Below are the code and all the weights of a small trained network. Each question names an input and a class and asks about switching units off, where a switched-off unit gives its printed mean instead of its output.

import numpy as np


def w(rows, s, z=0):
    codes = np.array(rows[::2]) - 128.0
    scale = np.full(codes.shape[1], s)
    scale[-1] = z or s
    return codes * scale


def norm(h):
    return h / np.sqrt((h * h).mean(-1, keepdims=True) + 1e-5)


def f(y):
    return y / 2 * (1 + np.tanh(0.7978845608 * (y + 0.044715 * y**3)))


def log_softmax(a):
    a = a - a.max(-1, keepdims=True)
    return a - np.log(np.exp(a).sum(-1, keepdims=True))


def net(x, mask):
    res = np.array(x, float).reshape(1, 4) / 4 @ E
    u = 0
    for l in range(2):
        y = f(norm(res) @ A[l][:, :-1].T + A[l][:, -1])
        res = res + np.where(mask[u : u + 3], y, B[l][:, -1]) @ B[l][:, :-1]
        u += 3
    return log_softmax(norm(res)[-1] @ U[:, :-1].T + U[:, -1])


A, B = {}, {}
E = w([
[146,66,161],'x0',
[1,217,232],'x1',
[126,133,124],'x2',
[133,118,129],'x3',
],0.0057)
A[0] = w([
[41,255,137,252],'L0N1',
[172,159,146,10],'L0N2',
[155,34,181,167],'L0N3',
],0.0084,0.0039)
B[0] = w([
[191,129,149,255],'L0N1',
[2,83,160,110],'L0N2',
[188,171,146,166],'L0N3',
],0.0077,0.0079)
A[1] = w([
[64,228,178,252],'L1N1',
[6,132,146,227],'L1N2',
[179,133,126,162],'L1N3',
],0.013,0.0036)
B[1] = w([
[175,83,137,254],'L1N1',
[75,10,49,136],'L1N2',
[88,182,165,238],'L1N3',
],0.013,0.006)
U = w([
[180,25,3,254],'0',
[180,251,156,67],'1',
[163,253,155,62],'2',
],0.0072,0.0046)

Each question gives the input, the list of numbers given to net, and the class t.
The units are the neurons (one row each of A and B). Each row of codes is followed by its name. A weight is (code - 128) times the scale printed after its matrix; where a second scale follows, it is the last column's (A, B and U).
mask holds one flag per neuron, layer by layer. A switched-off neuron (its flag False) gives its mean, the last column of its row in B, instead of its output. The means were averaged over made-up inputs and are rounded, as every weight is.
A unit's drop is (log p(t) with every unit on - log p(t) with that unit switched off) / (log p(t) with every unit on - log p(t) with every unit switched off).
The circuit of an input: a set's keep is (log p(t) with only the set's units on - log p(t) with every unit switched off) / (log p(t) with every unit on - log p(t) with every unit switched off). Starting from all 6 units, units are removed one at a time, each time the one whose removal leaves the highest keep (on an exact tie, the one counted first), for as long as the keep stays at least 0.8.
circuit, biggest first: the units of the circuit, biggest drop first
unit that matters most: the unit with the biggest drop
top k neurons: the k neurons with the biggest drops, biggest first
top k neurons in layer l: the k neurons of layer l with the biggest drops, biggest first
drop of u: that unit's drop, to one decimal
input [-3,7,1,3], class 0: top 4 neurons => (L1N1 L1N2 L0N3 L1N3)
input [4,-3,6,-5], class 2: unit that matters most => L1N1
input [3,-2,3,-2], class 2: circuit, biggest first => (L1N1 L1N3)
input [7,-4,-8,4], class 2: circuit, biggest first => (L0N3 L1N1 L1N3)
input [7,-2,-3,2], class 2: top 3 neurons => (L0N3 L1N1 L1N3)
input [6,-4,-8,4], class 2: circuit, biggest first => (L0N3 L1N1 L1N3)
input [8,-2,3,4], class 1: circuit, biggest first => (L0N3 L1N1 L1N3)
input [-4,4,0,-4], class 0: top 3 neurons => (L1N1 L0N3 L1N3)
input [8,-4,-4,-6], class 1: top 4 neurons => (L0N3 L1N1 L1N3 L1N2)
input [5,6,0,-5], class 0: top 2 neurons => (L1N2 L1N1)
input [0,6,-4,2], class 0: top 4 neurons => (L1N1 L0N3 L1N2 L1N3)
input [-7,8,-8,6], class 0: top 3 neurons => (L1N2 L1N1 L0N3)
input [0,5,5,-3], class 0: top 2 neurons in layer 1 => (L1N1 L1N3)
input [0,-3,-7,-6], class 2: top 3 neurons => (L1N1 L1N3 L0N1)
input [-7,4,2,-3], class 0: top 2 neurons => (L1N1 L0N3)
input [-6,7,0,-5], class 0: top 3 neurons => (L1N1 L1N2 L0N3)
input [2,7,1,-4], class 0: top neuron in layer 1 => (L1N2)
input [-4,3,3,-1], class 0: top 2 neurons => (L1N1 L0N3)
input [7,5,0,3], class 0: drop of L1N3 => 0.3
input [-1,8,-6,1], class 0: drop of L1N2 => 0.3
